Below is a small trained network, with its code and all its weights. Each question gives an input and a class and asks what happens when units are switched off, that is, made to give their printed mean instead of their output.

import numpy as np


def w(rows, s, z=0):
    codes = np.array(rows[::2]) - 128.0
    scale = np.full(codes.shape[1], s)
    scale[-1] = z or s
    return codes * scale


def f(y):
    return y / 2 * (1 + np.tanh(0.7978845608 * (y + 0.044715 * y**3)))


def log_softmax(a):
    a = a - a.max(-1, keepdims=True)
    return a - np.log(np.exp(a).sum(-1, keepdims=True))


def net(x, mask):
    res = np.array(x, float).reshape(1, 2) / 4 @ E
    y = f(res @ A[0][:, :-1].T + A[0][:, -1])
    res = res + np.where(mask, y, B[0][:, -1]) @ B[0][:, :-1]
    return log_softmax(res[-1] @ U[:, :-1].T + U[:, -1])


A, B = {}, {}
E = w([
[254,157,28,69,190,190],'x0',
[142,209,138,56,85,22],'x1',
],0.0091)
A[0] = w([
[137,128,130,149,172,87,127],'N1',
[155,142,138,109,148,148,182],'N2',
[162,132,84,83,144,138,104],'N3',
[71,152,129,151,99,133,144],'N4',
[131,117,134,162,152,164,155],'N5',
[133,164,160,67,109,83,114],'N6',
[86,96,139,155,130,249,126],'N7',
[125,117,129,125,128,133,248],'N8',
[119,130,117,113,131,108,201],'N9',
[167,112,139,144,133,154,101],'N10',
[175,130,194,121,123,144,103],'N11',
[131,154,103,86,135,52,115],'N12',
[114,74,119,153,136,180,102],'N13',
[66,99,151,139,112,94,92],'N14',
[148,158,105,108,123,194,168],'N15',
[147,163,118,111,113,42,121],'N16',
[174,149,125,105,156,159,100],'N17',
[53,113,164,143,142,101,134],'N18',
[123,149,143,144,127,100,155],'N19',
],0.018,0.014)
B[0] = w([
[117,131,128,139,132,127,128],'N1',
[149,109,158,107,126,74,199],'N2',
[207,110,62,148,139,150,202],'N3',
[175,105,114,147,116,109,194],'N4',
[84,119,119,122,124,134,189],'N5',
[73,134,89,163,160,191,195],'N6',
[52,163,62,153,159,149,240],'N7',
[63,103,230,55,70,5,252],'N8',
[78,122,192,86,77,85,196],'N9',
[148,123,100,142,170,164,146],'N10',
[118,121,87,138,103,177,119],'N11',
[86,161,67,125,138,157,194],'N12',
[107,170,106,149,177,188,189],'N13',
[224,130,41,158,166,138,205],'N14',
[160,140,105,104,106,74,221],'N15',
[80,151,110,147,200,161,203],'N16',
[188,134,60,152,98,182,189],'N17',
[212,126,93,67,107,146,230],'N18',
[117,138,99,147,100,78,167],'N19',
],0.024,0.013)
U = w([
[1,175,61,115,208,137,143],'0',
[252,115,57,92,113,99,142],'1',
[52,101,168,69,83,44,254],'2',
[114,95,176,173,193,135,83],'3',
[215,58,141,172,73,224,75],'4',
[91,108,155,164,131,157,75],'5',
[133,103,192,143,194,139,83],'6',
],0.0099,0.0072)

Each question gives the input, the list of numbers given to net, and the class t.
The units are the neurons (one row each of A and B). Each row of codes is followed by its name. A weight is (code - 128) times the scale printed after its matrix; where a second scale follows, it is the last column's (A, B and U).
mask holds one flag per neuron, in row order. A switched-off neuron (its flag False) gives its mean, the last column of its row in B, instead of its output. The means were averaged over made-up inputs and are rounded, as every weight is.
A unit's drop is (log p(t) with every unit on - log p(t) with that unit switched off) / (log p(t) with every unit on - log p(t) with every unit switched off).
unit that matters most: the unit with the biggest drop
top k neurons: the k neurons with the biggest drops, biggest first
drop when u is switched off: that unit's drop, to one decimal
input [-7,6], class 1: unit that matters most	N18
input [-2,-3], class 2: top 2 neurons	(N16, N6)
input [-3,0], class 2: top 2 neurons	(N3, N17)
input [-6,4], class 1: top 2 neurons	(N18, N14)
input [5,5], class 0: top 2 neurons	(N16, N18)
input [3,-2], class 2: top 2 neurons	(N14, N18)
input [-3,3], class 2: top 3 neurons	(N7, N13, N3)
input [-7,-6], class 1: top 4 neurons	(N18, N14, N4, N16)
input [7,8], class 0: top 2 neurons	(N16, N6)
input [4,4], class 0: top 4 neurons	(N18, N16, N14, N12)
input [7,-8], class 0: top 2 neurons	(N7, N13)
input [-6,-5], class 1: top 3 neurons	(N18, N14, N4)
input [-4,3], class 1: drop when N4 is switched off	0.2
input [-2,2], class 2: drop when N8 is switched off	0.0
input [2,4], class 0: drop when N8 is switched off	0.1
input [7,7], class 0: drop when N12 is switched off	1.3
